Below are the code and all the weights of a small trained network. Each question names an input and a class and asks about switching units off, where a switched-off unit gives its printed mean instead of its output.

import numpy as np


def w(rows, s, z=0):
    codes = np.array(rows[::2]) - 128.0
    scale = np.full(codes.shape[1], s)
    scale[-1] = z or s
    return codes * scale


def norm(h):
    return h / np.sqrt((h * h).mean(-1, keepdims=True) + 1e-5)


def f(y):
    return np.maximum(y, 0)


def log_softmax(a):
    a = a - a.max(-1, keepdims=True)
    return a - np.log(np.exp(a).sum(-1, keepdims=True))


def net(x, mask):
    res = np.array(x, float).reshape(1, 3) / 4 @ E
    u = 0
    for l in range(2):
        y = f(norm(res) @ A[l][:, :-1].T + A[l][:, -1])
        res = res + np.where(mask[u : u + 3], y, B[l][:, -1]) @ B[l][:, :-1]
        u += 3
    return log_softmax(norm(res)[-1] @ U[:, :-1].T + U[:, -1])


A, B = {}, {}
E = w([
[129,174,73,204,37],'x0',
[113,127,43,142,172],'x1',
[113,6,131,210,147],'x2',
],0.012)
A[0] = w([
[144,245,180,91,54,3],'L0N0',
[123,208,159,144,18,24],'L0N1',
[138,107,250,123,124,91],'L0N2',
],0.018,0.0058)
B[0] = w([
[139,242,93,16,114,248],'L0N0',
[154,151,230,171,56,237],'L0N1',
[57,5,110,60,142,221],'L0N2',
],0.014,0.011)
A[1] = w([
[136,146,177,20,249,20],'L1N0',
[153,253,17,160,152,178],'L1N1',
[119,227,48,124,246,5],'L1N2',
],0.024,0.0023)
B[1] = w([
[246,159,131,102,245,251],'L1N0',
[1,87,54,116,119,238],'L1N1',
[138,124,177,253,15,210],'L1N2',
],0.02,0.015)
U = w([
[61,218,103,47,81,131],'0',
[203,143,157,235,124,161],'1',
[213,128,200,7,231,154],'2',
[106,164,91,161,167,12],'3',
[54,34,83,196,159,189],'4',
],0.017,0.012)

Each question gives the input, the list of numbers given to net, and the class t.
The units are the neurons (one row each of A and B). Each row of codes is followed by its name. A weight is (code - 128) times the scale printed after its matrix; where a second scale follows, it is the last column's (A, B and U).
mask holds one flag per neuron, layer by layer. A switched-off neuron (its flag False) gives its mean, the last column of its row in B, instead of its output. The means were averaged over made-up inputs and are rounded, as every weight is.
A unit's drop is (log p(t) with every unit on - log p(t) with that unit switched off) / (log p(t) with every unit on - log p(t) with every unit switched off).
The circuit of an input: a set's keep is (log p(t) with only the set's units on - log p(t) with every unit switched off) / (log p(t) with every unit on - log p(t) with every unit switched off). Starting from all 6 units, units are removed one at a time, each time the one whose removal leaves the highest keep (on an exact tie, the one counted first), for as long as the keep stays at least 0.8.
units of the circuit, in order: the units of the circuit, biggest drop first
top k neurons: the k neurons with the biggest drops, biggest first
drop when u is switched off: that unit's drop, to one decimal
input [-6,5,-7], class 1: units of the circuit, in order : [L1N2; L0N2]
input [-4,4,-1], class 1: units of the circuit, in order : [L0N2; L1N2]
input [-4,3,-7], class 1: units of the circuit, in order : [L1N2; L0N1]
input [5,8,-5], class 4: units of the circuit, in order : [L1N1]
input [-3,4,-5], class 1: top 2 neurons : [L1N2; L1N0]
input [-4,4,-5], class 1: units of the circuit, in order : [L1N2; L0N2]
input [-6,2,6], class 2: top 2 neurons : [L1N1; L1N2]
input [1,-5,0], class 2: top 3 neurons : [L0N0; L0N2; L1N1]
input [1,-6,3], class 4: top 3 neurons : [L0N0; L1N0; L0N2]
input [-3,8,-6], class 4: top 2 neurons : [L1N1; L0N2]
input [-4,7,3], class 1: top 3 neurons : [L0N2; L0N1; L1N2]
input [-3,7,5], class 1: top 3 neurons : [L1N1; L0N2; L0N1]
input [-7,7,-8], class 1: top 2 neurons : [L1N2; L0N2]
input [-6,6,-3], class 1: units of the circuit, in order : [L1N2]
input [-3,1,4], class 2: top 3 neurons : [L0N1; L1N1; L1N2]
input [1,-7,-2], class 2: top 3 neurons : [L0N0; L0N2; L1N1]
input [3,-4,3], class 4: top 3 neurons : [L1N0; L0N0; L1N2]
input [0,4,-1], class 4: top 2 neurons : [L0N2; L1N1]
input [-4,7,-5], class 1: top 2 neurons : [L1N2; L1N0]
input [-1,5,-4], class 4: top 2 neurons : [L1N1; L0N2]
input [-2,-2,5], class 2: top 3 neurons : [L1N1; L0N1; L1N2]
input [-5,8,-4], class 1: drop when L0N2 is switched off : 0.1
